Below is a small trained network, with its code and all its weights. Each question gives an input and a class and asks what happens when units are switched off, that is, made to give their printed mean instead of their output.

import numpy as np


def w(rows, s, z=0):
    codes = np.array(rows[::2]) - 128.0
    scale = np.full(codes.shape[1], s)
    scale[-1] = z or s
    return codes * scale


def f(y):
    return y / 2 * (1 + np.tanh(0.7978845608 * (y + 0.044715 * y**3)))


def log_softmax(a):
    a = a - a.max(-1, keepdims=True)
    return a - np.log(np.exp(a).sum(-1, keepdims=True))


def net(x, mask):
    res = np.array(x, float).reshape(1, 8) / 4 @ E
    y = f(res @ A[0][:, :-1].T + A[0][:, -1])
    res = res + np.where(mask, y, B[0][:, -1]) @ B[0][:, :-1]
    return log_softmax(res[-1] @ U[:, :-1].T + U[:, -1])


A, B = {}, {}
E = w([
[120,143,131,126,116,142,122,134,105,110,117,133],'x0',
[34,58,184,109,77,160,204,125,189,147,78,213],'x1',
[134,105,125,104,135,152,124,131,107,130,105,121],'x2',
[123,132,122,122,132,127,118,127,146,114,129,138],'x3',
[204,140,61,74,108,192,194,67,109,74,210,178],'x4',
[241,140,27,254,69,203,117,161,181,171,10,217],'x5',
[144,188,219,141,215,215,129,138,128,212,158,185],'x6',
[132,144,135,114,124,134,125,137,128,105,112,134],'x7',
],0.0076)
A[0] = w([
[217,156,7,242,68,192,117,195,168,187,20,210,5],'neuron 1',
[101,80,70,122,49,63,138,106,117,73,115,87,119],'neuron 2',
[238,205,74,169,174,99,1,139,57,127,180,65,51],'neuron 3',
[135,83,40,138,40,84,126,116,128,97,105,60,112],'neuron 4',
[135,82,57,121,8,80,138,136,144,91,102,74,130],'neuron 5',
[67,75,187,130,32,146,232,141,156,146,109,232,92],'neuron 6',
[160,209,168,144,199,215,143,138,139,219,149,162,184],'neuron 7',
[62,97,191,195,123,75,15,241,160,174,19,76,99],'neuron 8',
[117,168,138,125,189,213,162,148,131,207,150,144,94],'neuron 9',
[180,121,69,94,67,190,204,46,117,106,172,181,60],'neuron 10',
],0.0056,0.0016)
B[0] = w([
[28,133,207,35,147,44,241,144,78,137,212,36,252],'neuron 1',
[156,136,188,159,206,151,132,201,114,113,122,170,176],'neuron 2',
[107,22,155,133,3,213,87,93,219,127,53,11,191],'neuron 3',
[148,125,162,184,172,142,117,175,112,74,100,166,175],'neuron 4',
[148,117,177,196,213,95,112,207,102,114,84,186,181],'neuron 5',
[118,36,90,148,20,188,84,125,195,139,49,44,200],'neuron 6',
[147,122,186,178,191,141,79,196,113,56,63,180,182],'neuron 7',
[241,214,12,73,114,121,100,10,62,217,174,191,220],'neuron 8',
[172,132,164,167,159,123,119,162,118,81,113,129,159],'neuron 9',
[222,205,76,124,114,112,107,33,75,174,163,168,179],'neuron 10',
],0.0064,0.012)
U = w([
[6,141,195,30,164,63,211,148,94,115,217,59,10],'0',
[110,72,118,165,2,199,92,114,236,120,50,77,198],'1',
[150,142,165,233,240,138,108,227,122,82,86,219,189],'2',
[202,210,28,101,118,121,120,9,86,160,155,204,117],'3',
],0.0095,0.0012)

Each question gives the input, the list of numbers given to net, and the class t.
The units are the neurons (one row each of A and B). Each row of codes is followed by its name. A weight is (code - 128) times the scale printed after its matrix; where a second scale follows, it is the last column's (A, B and U).
mask holds one flag per neuron, in row order. A switched-off neuron (its flag False) gives its mean, the last column of its row in B, instead of its output. The means were averaged over made-up inputs and are rounded, as every weight is.
A unit's drop is (log p(t) with every unit on - log p(t) with that unit switched off) / (log p(t) with every unit on - log p(t) with every unit switched off).
The circuit of an input: a set's keep is (log p(t) with only the set's units on - log p(t) with every unit switched off) / (log p(t) with every unit on - log p(t) with every unit switched off). Starting from all 10 units, units are removed one at a time, each time the one whose removal leaves the highest keep (on an exact tie, the one counted first), for as long as the keep stays at least 0.8.
units of the circuit, in order: the units of the circuit, biggest drop first
most important unit: the unit with the biggest drop
k most important neurons: the k neurons with the biggest drops, biggest first
drop of u: that unit's drop, to one decimal
input [8,-7,4,-5,-3,1,-8,6], class 2: most important unit	neuron 5
input [1,1,-2,-8,8,-3,-4,-3], class 3: 2 most important neurons	neuron 1; neuron 10
input [3,-4,8,8,-1,-2,1,-3], class 1: 2 most important neurons	neuron 1; neuron 3
input [0,-1,2,0,3,3,0,1], class 0: 3 most important neurons	neuron 8; neuron 1; neuron 6
input [6,-7,-6,-7,5,-6,4,-1], class 1: units of the circuit, in order	neuron 3; neuron 1
input [1,4,7,0,-7,-6,-3,-3], class 3: units of the circuit, in order	neuron 8; neuron 1
input [6,-1,-5,-4,-6,-3,6,7], class 2: 3 most important neurons	neuron 1; neuron 7; neuron 10
input [5,1,-1,1,-5,5,2,-6], class 0: 2 most important neurons	neuron 1; neuron 10
input [-5,4,-2,8,-6,4,5,-4], class 3: 3 most important neurons	neuron 8; neuron 3; neuron 5
input [1,-6,2,-2,-1,3,6,-1], class 1: 4 most important neurons	neuron 3; neuron 5; neuron 2; neuron 4
input [-5,-5,5,6,-7,-2,-5,8], class 3: 2 most important neurons	neuron 8; neuron 6
input [1,-6,4,-2,-1,7,4,8], class 0: 2 most important neurons	neuron 1; neuron 6
input [6,-3,-5,8,6,-4,-6,4], class 2: 4 most important neurons	neuron 1; neuron 8; neuron 2; neuron 5
input [2,4,-4,-1,5,-2,-5,-3], class 2: units of the circuit, in order	neuron 8; neuron 1; neuron 3
input [8,-5,5,6,0,7,-1,-6], class 0: most important neuron	neuron 1
input [-4,2,5,7,2,6,-6,-3], class 0: 2 most important neurons	neuron 1; neuron 7
input [5,-8,0,0,7,5,7,-7], class 1: 2 most important neurons	neuron 3; neuron 8
input [7,3,7,1,7,-3,-4,2], class 3: 2 most important neurons	neuron 1; neuron 10
input [-3,-6,3,5,7,5,-7,-3], class 2: drop of neuron 6	0.2
input [-2,-3,-8,-5,-5,-4,5,-6], class 2: units of the circuit, in order	neuron 1
input [-3,2,-2,-6,3,-3,-6,-7], class 2: drop of neuron 1	0.4
input [4,6,6,-1,-8,-7,2,5], class 3: drop of neuron 8	0.6
input [1,1,1,-8,4,-2,-5,-4], class 2: drop of neuron 5	0.1
